Each row is followed by its group and then its class within the group.
[-39   6  -7  -8 -11  19 -18  -2 -66  14   4 -40  34 -29  -7 -19 -12   0
  19  74   2  -8  49 -23  -1 -16   4 -13 -28 -11  -1  -5  12 -76  27 -12
   4  21  16 -15 -19 -16  17   3  23   1   2   3 -24  -5  18   6  40  39
   6  -4  10 -26  17  -9   5 -10   3  26  -6   2  -4   0  -1 -19  93   4
 -12 -12 -13  -4  -2 -11   5  -5   6   6 -11  -6  -2 -15  25   1 -12 -35
  -7 -50  -1   7 -10  -4  -2  21   8 -25  14  -2  -1  20  10  15 -14   4
  -4  -9   6   2   7   4   5   6 -35   8  -3  10   7   8 -11  10  -4   3
   0 -40 -12   5  -8 -28   5  14  -2  21  19   7  15 -28   3   6  -3 -33
  11  29  14  -9   6  -2  18  -2   2   3 -11   8  17 -27   1 -20  -9   6
   3 -11   3  -1  -5 -35 -10  30  -2  15 -25  -8   7   3 -12  10  -4  -1
 -18 -20   4 -22 -35   8 -25  -4] | M/zagid
[-57  13 -10 -14 -34  15 -27  22 -59   7  15 -41  24 -50  -4 -24 -25   5
  21  -3   1   1  42 -19   6 -18  12  -5  -5  -4 -17   7   9 -68  33 -19
 -30  23  26 -46 -16 -12  10 -10  14   3   3   6 -38   3  -4   0  28  19
 -14  -3   2 -30  11  -2  -6 -13  -6  17 -11   6  -3  -2  -2  19  60   4
  -6  34  -8  -2 -27  -4   3  -7   3 -13   8   3  -9   2  39  -7 -15  -6
  -3 -44  -4 -20  -7  -4 -12  31   5 -20  22 -11 -14  35  24  19 -16   9
  -4 -18  -6   8  -7   7   9 -10 -22 -10 -18  -2  -6  12 -14  12 -27  25
  -3 -23  15 -10 -13 -13 -16  -2   5  29  23 -13  17   5 -10  -1  13 -34
  17  35   4 -18   7   4  17  -8   3  24   7 -11   7   1  -7 -21   6   7
  12 -13  32  -8  -6 -37 -16  21   4  21 -63 -33  14  10 -26  13 -12 -12
 -16 -34   7 -27 -19  -1  12  -4] | X/molan
[-36   9   2 -11 -21   4 -22   8 -31   5  19 -34  29 -34 -11 -13 -27  12
  -3   5  -1   5  35 -14   7 -14   8  -9  -3   1 -33   1  11 -57  35 -17
 -15  11  14 -38   0  -5   5 -16  18  -6   6  -1 -14  -1  -5   0  27   7
 -14   3  14 -18  11   8   1 -13  -6  25 -15   7  -3  -4   4  10  54   2
  -5   5 -12   9  -4 -10  -1  -6   6  -1  -4 -11  -7   1  26  -2 -19  -4
 -24 -20   1   0   5   1   1  21   4 -15  14  -9  -1  21  21  24  -7  -4
  -7 -27   0   5   6  -1   0  -5 -33  11   1  10  -4  19 -12  12 -16   1
   5 -39   3  -3  -1 -21   2  10   7   3   9  -5  11  11 -10  -1  11 -12
  10  27   6   1  -4   5  24  -1   5  11   2   2  10   0  -1 -17  10   1
   5   3  20 -13  -7 -30 -11  33   9  14 -54  -7  11   3 -24  15  -1 -64
 -14 -23   9 -10  -2  22   3 -13] | X/labe
[-42   5  -2  -7 -18   9 -30   3 -52   6  13 -34  32 -40   3 -22 -20   4
   2  14   2   5  27 -22   1 -17   4 -10   0  -8 -30  -1   4 -76  33 -12
  17  36  11 -32 -19  -9   8  -1  21  -6   7  -1 -18   4  -5   4  21   2
  -6   0  23 -33  15  -5   2  -7  -2  23  -8  28  -7  -1   5  10  73   6
 -13  -4  -8  10   3 -14  23 -12   7  -3  -2  -1 -11  -6  33   2 -24   0
 -11 -45   4 -10   5  -1   2  34  11 -20  11  -2  -3  11  24  22 -25  -8
  -1 -25  -1   7   8   1  10  -1 -25  10   4   1   7   9 -12  14 -10  -9
   9 -43  -7  -2  -4 -24   5  16  16   5  15 -10  14  -5   4  -3  28 -15
  11  33  11  -8   3   6  35  -5   0  10   5   5  24  -2   2 -22   7  -1
  13  -5  21 -18   2 -44 -12  39   4  15 -49  -3   9 -10 -11  14  -9  10
 -20 -25  -4   1   1   3  -5 -10] | X/labe
[-25   4 -23 -13   1   7 -10 -14 -28  16  -5 -12  18 -36   1 -10  -7   3
  32  13  -1   2  28 -16  -8  -4   5  -9   0 -11   2   9   0 -58   1   8
  -9  14  -1 -29 -20 -15  10  -9  -4  -2   1   7 -30  -6   9   0  19  12
  14  -5  18 -19  14  -2  -7 -10   5  21  -4  -4   6   2  18 -15  63  -5
 -16 -13 -12 -23  -1 -10   9 -14   0   4  -5 -15 -10  -3  14 -12 -31 -51
 -11 -41  -2 -25  -8   7 -14  20  13 -19  10   0   0  24  -6   8 -16   6
 -10   5  -6   1  -7   4  12   1 -13   8 -57  -2   8   5 -18  10   6   2
   3  -2  11  -3   2  -1  18   5  13  11  22 -14  15 -20  -5   4  27 -20
   7  36  18  -2   9 -14  12   2   0   6  -6 -42  32   4   5  -9   6   0
 -11 -18  -2  21  -5 -49  -3  46   5  12 -17  -6 -11  -3  -5   3   1  12
  16  -6 -22  -3 -11   6 -42   0] | X/labe
[-48  -6  -5 -10 -19  11 -10  -8 -10 -13  20 -37  46   0  -8 -16 -19   4
 -10  32  -5  -2  19 -19   8 -17  15 -21   1  -5 -18 -18  13 -70  32 -14
   3  51  18 -23 -10   4  13  15  33  -7   5  -4  -8  -5 -14  -9  33  10
   0  -9  27 -31  12  -5   3 -13 -14  33 -16   6  -8  -2   1  12  64   7
   0 -42 -16  22  -6 -14  13 -15   9  -1  -8   7  -5  12  44   8  -3 -11
  -8 -37   5  14   0   0 -22  30  -3 -13  10 -12  -9  -3  18  12   4 -18
   2 -28   3   6  27  -2  -2   9 -17  13  -9   4   0  11   0   0 -12   8
   9 -30  -9 -17 -21 -20 -10  33  -4  10  23   0  16  -1  -1   1   3 -22
   6  55   5  -1  -2   0  13  -7  13   9   6   5   2  -2  -2 -20   1  -2
  10   2   7 -11  -5 -28 -13  42  -1   9 -48 -14  10   1 -26   7  -4  -2
 -14 -21  16  -2 -32  32 -27  -2] | K/Nugo
[-45  -1 -19 -14 -21   2 -17   7 -39   8  12 -34  22 -41   4  -8 -15   0
  18  10  -1   2  20 -20   4 -14   8  -8  -6  14  -2  10   2 -51  20 -12
 -13  14  10 -37 -10 -14   9 -14   7  -3   2   7 -42   1  -4   0  12  15
  -5   5  15 -30   3  -1   5  -6  -3  18 -10   8   3   1  10   8  48   2
  -7   1 -11   4 -10 -10   3  -1   7   0  -4   0  -8   1  30  -4 -25 -13
  -3 -34  -5 -17  -2  -2 -22  26   8 -24  13  -6  -3  36  19  20 -11   5
  -9 -22  -1   6   1   4   5  -2 -21   2 -13   2   3   6 -28  10 -17  -7
   2 -11   8  -3  -8 -11  -1   1   2  11  14  -7  19  -8  -4   2  22 -20
   8  38  -4  -4   0  -5  23  -3   5  21 -11   1   9   1  -2 -17   3  -1
   4  -6  11 -10  -9 -41  -9  35   0  17 -34  -7   8  -1 -20  14  -6   1
  -9 -18   8 -16 -12   5 -11  -2] | X/molan
[-59  -7 -29 -13 -14  17  -2  11 -13  19  17 -34  33 -28  -8 -38  -4   0
  40  18 -12  27  29   0  -9 -23  14  -2 -14   5  53   5  22 -89  20  -9
  -4  22  24 -17 -21  -8   7   8  21  -2   2   8 -53   4  -2   6  43   8
  14   0  12 -15 -27  -8   3 -17  -3  25  -4 -14  -8   0   5  -1  84 -13
   4  15 -38   8 -12  10  12 -11   2  17 -10   4   2  -1  31  -6 -20 -41
  21 -53   0   0 -15   4 -40   7   6  -4  23   3  -9  11  44   6  -3   3
  -2  19   4  -6  -3   0  13   1 -25   4 -24  -3  -4  12  -5  -9 -17  20
  12   9   9  -9  -9 -16 -26  27  19  34  18 -16  24  -9  -1  14  32 -33
  21  54   6 -16  11  12  25 -11  -5  20   7   9  22   8  -8 -21   9   4
 -14 -13  -1   3  -9 -14   0  51   5   4 -81 -16   3  -7 -15  -6  -9 -20
 -16  -6   4 -12 -43   0 -24  -3] | K/Nukim
[-39  16  -9 -11  -6  19 -29  -2 -75   7   5 -36  22 -35 -17 -36 -15  -1
  36  25  -1  -1  59 -20   8  -6   9  -7  -4 -12 -14  -4  11 -63  24 -18
   7   6  19 -22 -15 -16  16 -18  20  -1   6   1 -35   5   3  -9  40  19
  14 -15  -9 -24 -14   9  10 -16   3  17 -11  11  -1 -11  -3 -17  70   5
 -10  17 -12  -4 -10  -6   0   1   4  -8   1  -3  -6   8  22 -14 -13 -24
   2 -46  -5   7  -8  -4   0  25   7 -22  18  -1 -12  28  10   7  -8  14
  15 -13  -8  12   2   8   3  -8 -33  -3  -7  -6  15  13 -10  15 -10   1
  -3 -44   0   6   5 -14   6  19  15  23  24  -6  12  -5   5  12 -25 -34
  17  13  15  -6   6   5  16   1   3  -7 -14  10  25   6  -7 -14 -10  -1
  11  -8  14  -1  -7 -28  -5   6  -3  -6 -14  -1  -7   5  -2  12 -15 -10
 -12 -16  16 -26 -46  -9  -7 -12] | M/rom
[-40  -3 -26  -9 -10   7   1   0  -1  15  11 -24  31  -3   1  -7  -8  -3
  12  24  -6   3  28  -5  -2 -16   9 -22  -5   4  17  -2  16 -84  17  -5
   0  42   9 -32 -22 -10  10   1  19  -1   3   6 -28   0  -2   0  33   3
  16   4  29 -30  -6 -14  22 -17  -9  24  -9   6   5   1  14  -7  79   4
   5 -12 -32   3  -6 -12  18 -22   5  16  -8   4  -2   1  35  10 -13 -28
   1 -35  -2   7  -4   1 -32  17  19 -10  32   1  -8   1  18   5  -5 -10
   6   8  14  -1  -3  11   5  11 -20  12 -11  17  18  11 -13  -3 -21  16
  17  -8  -1  -4 -15 -21  -9  23  18   6  21  -8  20  -5 -10   8  27 -35
  12  51  22  -3  10   0  25  -4   2  21  -3  17  21   9 -17 -15   1   9
   2 -19   2  -9  -3 -30  -2  52  10  14 -68  -7   4  -5 -15   1  -4 -12
  -2 -16   9   1 -33  18 -39   2] | K/Nukim
[-38  -5  -7 -21 -15  11 -36   6 -36   5   9 -27  12 -23   2   0  -8   1
   1  16   1   2  21 -10  -2  -8  10 -11  -8  -1   3   1  -3 -53  20 -10
 -12  15  12 -21 -13 -11   8  12  20   0  -1   2 -35   8   0   8  23  11
   8   4   7  -3  -3   1   3  -5 -10  16  -3  10  -3   2   8   4  51  -4
  -2  10  -5   1  -1  -2   2  -6   4  -8   1  -7  -7  -1  18   0 -21 -16
   2 -29  -5 -12   2  -3 -22   8   3  -9  14  -3  -6  22  12  21 -12   8
  -6  -6  -5   6   1   2  12  -1 -16   0  -7   0   2  10 -11   0 -13   8
   8   7 -19  -5  -7  -4  -2  12  -6  11  13 -13  10  -8  -4   8  24 -24
  20  26   4  58   4   2  12 -11  -2  21  -1   4  10   1   5  -7  -3   4
  -5  -2   9   1  -8 -27  -5  34   3  12 -37 -17   1  -1 -15   7 -10  -4
  -6 -16   6  -8 -15  -1 -14  -4] | X/labe
[-47  -4 -19 -11 -11   2   0  12  26  16  19 -21  22 -13  -5   5 -16  -6
  19  20  -3   5  24  14  11 -18   7  -2  -3   3  22   2  10 -62  18  -7
 -14  28   9 -22  -1  -5  -3   7  18   7   6  -1 -21   9   3   3  23   4
   2   5  22 -23   2  -8  13 -10  -8  15  -7  11   3   2  10   2  59  -6
   0  -3 -34  -7  -2   0  12  -9   7   6   1   4   4  -4  24   4  -2 -24
  -6 -23   5   8  -8   8 -29   6   1 -11   9  -4   0  14  17  -5  -5   2
  -5   2   7  -5  -8  -1  -1  19 -15  11  -8   0   2   9  -4  -4 -14   6
  12   4  15 -15  -5 -11 -16  19   7   2  14 -11  11  -9 -10   7  21 -22
  12  51  11  -6  10   7  16 -14  -4  14   5  13   6   3 -13 -15   3   4
  -4 -13   6   8  -4 -22  -3  43   3  13 -67  -7   0   8  -8  -1  -3 -14
  -4  -2   7  -1 -14  12 -25   2] | K/Nukim
[ -52   -1    1   -9  -27    3  -30    8  -52   25   20  -38   32  -53
  -16  -38  -23   12   46    8    0    6   63   -6   -3  -14    1   -5
   10   -3    7   18   18 -101   26  -19  -23   18   17  -47  -14  -18
    0    6   12    2   -8   12  -43   -5    8   19   41   22    3   -4
   -9  -22   10    2    1  -16  -11   13   -5    7   -8   -4   -2    3
   94    4   -9   20  -28    3   -2    1    2   -8    6   -6  -14   -1
   -7    6   27   -6  -30  -25    4  -49   -4   -8   -7    1   -7   16
   18  -18   15  -21   -5   28   43   12   -9   10  -11   -8    1   -8
   10    3   12    3  -41   -7  -18    5    7   11  -18    9  -23    9
   -1   -5   23   -7   -7  -14  -15   24   14   -5   19  -20   23   -1
    0   15   28  -41   24   34    6   -7    6   15   28  -10   -6   19
    1    5    9    0   -8  -21    8    8    5  -12    9   -1   -6  -23
  -13   36    6   26  -78  -16    6    0  -29    7  -10   -7  -19  -21
    4  -11  -31    5    2    0] | X/labe
[-38 -24 -12  -7 -11   4  -2  12  -8   6  16 -28  37   4  -2 -13 -16 -13
   4  22  -5  -8  30 -10   7 -14  11 -12   2  -2   4 -16  13 -64  24 -10
   3  44  20 -16   0  -5   1  12  29   0   2   4 -12  -3 -10   4  32   0
   8   1  25 -35  13  -5  -1 -15  -8  24  -9   7  -4   4   3   8  60   0
   0 -48 -14  16 -30 -55   0 -15  10   7 -14   3  -2   1  39   5  -9 -20
  -5 -25   3   2  -1   1 -32  16  -1 -10   7  -3  -5 -23  15   1  -8 -11
 -11 -18   5   0  22  -1  -4   7 -25  19   1   4  10   2   6 -10  -2   8
   6   3  -2 -17  -6 -16  -9  18   2   8  13  -4   9   0  -8   6  21 -25
  -6  44  19  -5   7   0  12  -8   2   8  -3   4  11  -1  -4 -23   3   5
   2  -5   8 -10   1 -25  -4  48   1  12 -36  -9   5  -8 -26   0  26   7
 -26 -14  10  -1 -19  23 -11  -4] | K/Nugo
[-32  13  -4  -8  -9   4   1  -6 -34   8  12 -31  19 -14 -10 -24  -9   9
  11  24   5  -6  32 -13  -2  -8   2 -19  -1 -16 -23   3  20 -56  21 -10
  13  22  13 -18 -24 -13   2  -4  24  -1   7  -1  -6   1   9   8  22   0
  -8   1   2 -17  -5   0  -1  -9   5  23 -10   6  -3 -25   3  -8  71   3
  -7 -26 -21   4 -10  -7  11  -3   5   1  -9  -3   4   4  29  -2 -10 -16
 -13 -36  -2  15 -11  -1  -4  12   5 -21  12 -14  -7  22   2  13  -7  -1
   1 -15  -2   1  26   2   2   4 -25   4   0   5  11   3  -6   8   3  -4
  15 -43 -13  -5  -1 -12   5   9  10  -5  13   1  10  -3   1   4 -22 -18
   3  23  10  -6  -4  -3  17   0   4   9   0   7   8  -4   3 -15  -4  -5
  15   0  10  -6   0 -42 -14   1   2   9 -11   4   1   4 -17   4  -2  -2
  -3 -14   3 -11 -21  27 -14  -6] | M/rom
